Look-ups in named tables: a row name and a column name give one cell, copied from the table.

Table bok
|  | fas | som | zuf |
|---|---|---|---|
| sutepak | 150 | 216 | 196 |
| bedubez | 121 | 5 | 198 |
| tumot | 189 | 90 | 145 |
| vab | 219 | 200 | 152 |
| rak | 233 | 194 | 120 |
| mem | 225 | 152 | 163 |

fas of vab = 219
som of mem = 152
som of rak = 194
zuf of sutepak = 196
fas of rak = 233
zuf of vab = 152
som of sutepak = 216
zuf of mem = 163
fas of mem = 225
som of vab = 200
som of bedubez = 5
fas of bedubez = 121
zuf of rak = 120
som of tumot = 90
zuf of tumot = 145
zuf of bedubez = 198
fas of tumot = 189
fas of sutepak = 150

tuz
         fuvil  gopeza  fanotu  naze  pif  puv  rak  lokuful
sem        116      83     189   185  139   97  133      100
rokuzum     73     135     116   165  126   46  122      139
nemapi      99     146      69   147   77   86  212      167
mogi       112     115     142   140  127   74  114      103
zuzin      106     115     140   140  131   83  108      129
dozu       108     114      90    89  135   57   87      102
pivefor    112     118     141   152  130   70  118      125
gifo        95     110     118   137  123   83  117      113
kel         89     103     114   126   91   48  126      171
baz        109     105     146   113  126   53  117      164
nenupiz    115     119     141   110  133   63  108      173

mogi, fanotu -> 142
mogi, naze -> 140
sem, lokuful -> 100
mogi, lokuful -> 103
baz, naze -> 113
pivefor, puv -> 70
gifo, puv -> 83
dozu, puv -> 57
dozu, fuvil -> 108
pivefor, rak -> 118
zuzin, naze -> 140
dozu, pif -> 135
mogi, gopeza -> 115
mogi, pif -> 127
zuzin, fanotu -> 140
kel, gopeza -> 103
dozu, rak -> 87
gifo, fuvil -> 95
zuzin, puv -> 83
pivefor, fanotu -> 141
Row with the largest rak: nemapi

sok
fields: patebu, zupu, desurud, gem, tevumev, rog, vev, sarapa, figon, dogutu
mokeke: [794, 642, 247, 533, 258, 172, 790, 277, 703, 357]
lor: [685, 630, 177, 231, 215, 400, 784, 238, 628, 385]
lazol: [767, 613, 286, 641, 372, 139, 860, 312, 632, 262]

rog of lazol: 139
figon of lor: 628
sarapa of mokeke: 277
vev of lor: 784
patebu of lor: 685
sarapa of lazol: 312
tevumev of mokeke: 258
desurud of lazol: 286
zupu of mokeke: 642
dogutu of mokeke: 357
tevumev of lor: 215
vev of lazol: 860
dogutu of lazol: 262
figon of lazol: 632
figon of mokeke: 703
patebu of lazol: 767
sarapa of lor: 238
desurud of lor: 177

Table tal
fields: vevuzu, getame, vob, fizizug
kufil: [58, 88, 181, 194]
tun: [156, 231, 206, 226]
rifafur: [75, 116, 170, 168]
fepur: [209, 116, 85, 205]
sivezu: [139, 190, 110, 180]
lukonu: [149, 107, 115, 198]
gem: [213, 97, 96, 192]
repa: [231, 117, 131, 186]

What is the vob of tun in tal? 206
What is the fizizug of repa in tal? 186
What is the vob of kufil in tal? 181
What is the getame of kufil in tal? 88
What is the vob of sivezu in tal? 110
What is the fizizug of fepur in tal? 205
What is the vevuzu of rifafur in tal? 75
What is the getame of sivezu in tal? 190
What is the getame of lukonu in tal? 107
What is the getame of repa in tal? 117
What is the fizizug of lukonu in tal? 198

pazi:
columns: notima, pev
nageg: [0.45, 0.51]
pok: [0.76, 0.95]
topone: [0.46, 0.23]

pev of topone is 0.23
pev of nageg is 0.51
notima of pok is 0.76
notima of nageg is 0.45
notima of topone is 0.46
pev of pok is 0.95
Row with the largest pev: pok

fetela:
fields: rikev, rar, gat, gono, zin
remudid: [159, 171, 183, 140, 117]
dife: [122, 138, 153, 93, 89]
boga: [51, 46, 72, 107, 122]
kag: [150, 141, 156, 197, 167]
vam: [162, 177, 178, 121, 105]
nofa: [108, 88, 117, 182, 162]
les: [95, 101, 119, 115, 117]

remudid, gono => 140
remudid, gat => 183
nofa, rar => 88
remudid, rar => 171
boga, rar => 46
dife, gat => 153
dife, zin => 89

